Below are the code and all the weights of a small trained network. Each question names an input and a class and asks about switching units off, where a switched-off unit gives its printed mean instead of its output.

import numpy as np


def w(rows, s, z=0):
    codes = np.array(rows[::2]) - 128.0
    scale = np.full(codes.shape[1], s)
    scale[-1] = z or s
    return codes * scale


def norm(h):
    return h / np.sqrt((h * h).mean(-1, keepdims=True) + 1e-5)


def f(y):
    return y / 2 * (1 + np.tanh(0.7978845608 * (y + 0.044715 * y**3)))


def log_softmax(a):
    a = a - a.max(-1, keepdims=True)
    return a - np.log(np.exp(a).sum(-1, keepdims=True))


def net(x, mask):
    res = np.array(x, float).reshape(1, 2) / 4 @ E
    u = 0
    for l in range(2):
        y = f(norm(res) @ A[l][:, :-1].T + A[l][:, -1])
        res = res + np.where(mask[u : u + 9], y, B[l][:, -1]) @ B[l][:, :-1]
        u += 9
    return log_softmax(norm(res)[-1] @ U[:, :-1].T + U[:, -1])


A, B = {}, {}
E = w([
[18,160,173,227,100],'x0',
[191,107,255,151,190],'x1',
],0.0097)
A[0] = w([
[123,186,118,160,56,118],'0.n1',
[36,92,123,137,140,114],'0.n2',
[63,175,206,164,195,127],'0.n3',
[204,108,232,143,221,144],'0.n4',
[72,171,68,140,103,2],'0.n5',
[107,169,103,164,102,135],'0.n6',
[154,85,24,56,166,39],'0.n7',
[60,82,46,79,2,60],'0.n8',
[86,179,216,167,126,56],'0.n9',
],0.0099,0.0032)
B[0] = w([
[149,226,102,145,104,144],'0.n1',
[94,134,141,152,80,148],'0.n2',
[199,108,119,151,122,197],'0.n3',
[63,238,175,59,210,254],'0.n4',
[63,181,128,121,148,153],'0.n5',
[123,165,137,92,71,145],'0.n6',
[181,35,77,213,96,208],'0.n7',
[112,167,128,103,185,199],'0.n8',
[165,8,116,136,82,183],'0.n9',
],0.012,0.0098)
A[1] = w([
[181,135,80,176,130,66],'1.n1',
[151,40,169,205,185,161],'1.n2',
[177,157,185,38,164,108],'1.n3',
[139,113,152,230,6,94],'1.n4',
[189,92,41,101,84,37],'1.n5',
[141,115,128,220,72,45],'1.n6',
[149,31,42,168,154,1],'1.n7',
[192,158,82,147,67,167],'1.n8',
[156,146,136,219,68,86],'1.n9',
],0.011,0.0049)
B[1] = w([
[174,77,137,142,127,160],'1.n1',
[99,206,13,82,144,250],'1.n2',
[80,144,241,84,214,254],'1.n3',
[114,1,234,181,24,198],'1.n4',
[188,41,97,152,159,207],'1.n5',
[66,69,196,89,78,161],'1.n6',
[193,88,70,166,194,225],'1.n7',
[202,111,203,196,142,193],'1.n8',
[106,25,173,75,82,161],'1.n9',
],0.0082,0.0062)
U = w([
[133,153,213,70,254,194],'0',
[131,125,139,118,114,2],'1',
[107,111,126,77,106,34],'2',
[63,245,71,156,81,193],'3',
[202,58,67,155,187,223],'4',
[92,28,208,165,34,187],'5',
],0.019,0.0084)

Each question gives the input, the list of numbers given to net, and the class t.
The units are the neurons (one row each of A and B). Each row of codes is followed by its name. A weight is (code - 128) times the scale printed after its matrix; where a second scale follows, it is the last column's (A, B and U).
mask holds one flag per neuron, layer by layer. A switched-off neuron (its flag False) gives its mean, the last column of its row in B, instead of its output. The means were averaged over made-up inputs and are rounded, as every weight is.
A unit's drop is (log p(t) with every unit on - log p(t) with that unit switched off) / (log p(t) with every unit on - log p(t) with every unit switched off).
The circuit of an input: a set's keep is (log p(t) with only the set's units on - log p(t) with every unit switched off) / (log p(t) with every unit on - log p(t) with every unit switched off). Starting from the 12 units with the biggest drops (on a tie, the unit counted first), units are removed one at a time, each time the one whose removal leaves the highest keep (on an exact tie, the one counted first), for as long as the keep stays at least 0.8.
units of the circuit, in order: the units of the circuit, biggest drop first
k most important neurons: the k neurons with the biggest drops, biggest first
k most important neurons of layer l: the k neurons of layer l with the biggest drops, biggest first
drop when u is switched off: that unit's drop, to one decimal
input [8,7], class 5: units of the circuit, in order : [0.n9]
input [3,-2], class 3: 2 most important neurons : [0.n7, 0.n5]
input [4,-2], class 5: 2 most important neurons : [0.n4, 1.n4]
input [-1,-5], class 3: 2 most important neurons : [0.n8, 0.n5]
input [-1,-4], class 3: 2 most important neurons of layer 1 : [1.n7, 1.n5]
input [7,-4], class 5: 3 most important neurons of layer 0 : [0.n4, 0.n2, 0.n9]
input [-5,1], class 4: 2 most important neurons : [0.n7, 0.n8]
input [-1,-6], class 3: 2 most important neurons of layer 0 : [0.n8, 0.n5]
input [-5,0], class 4: drop when 0.n7 is switched off : 0.1
input [6,-3], class 5: drop when 0.n4 is switched off : 3.0
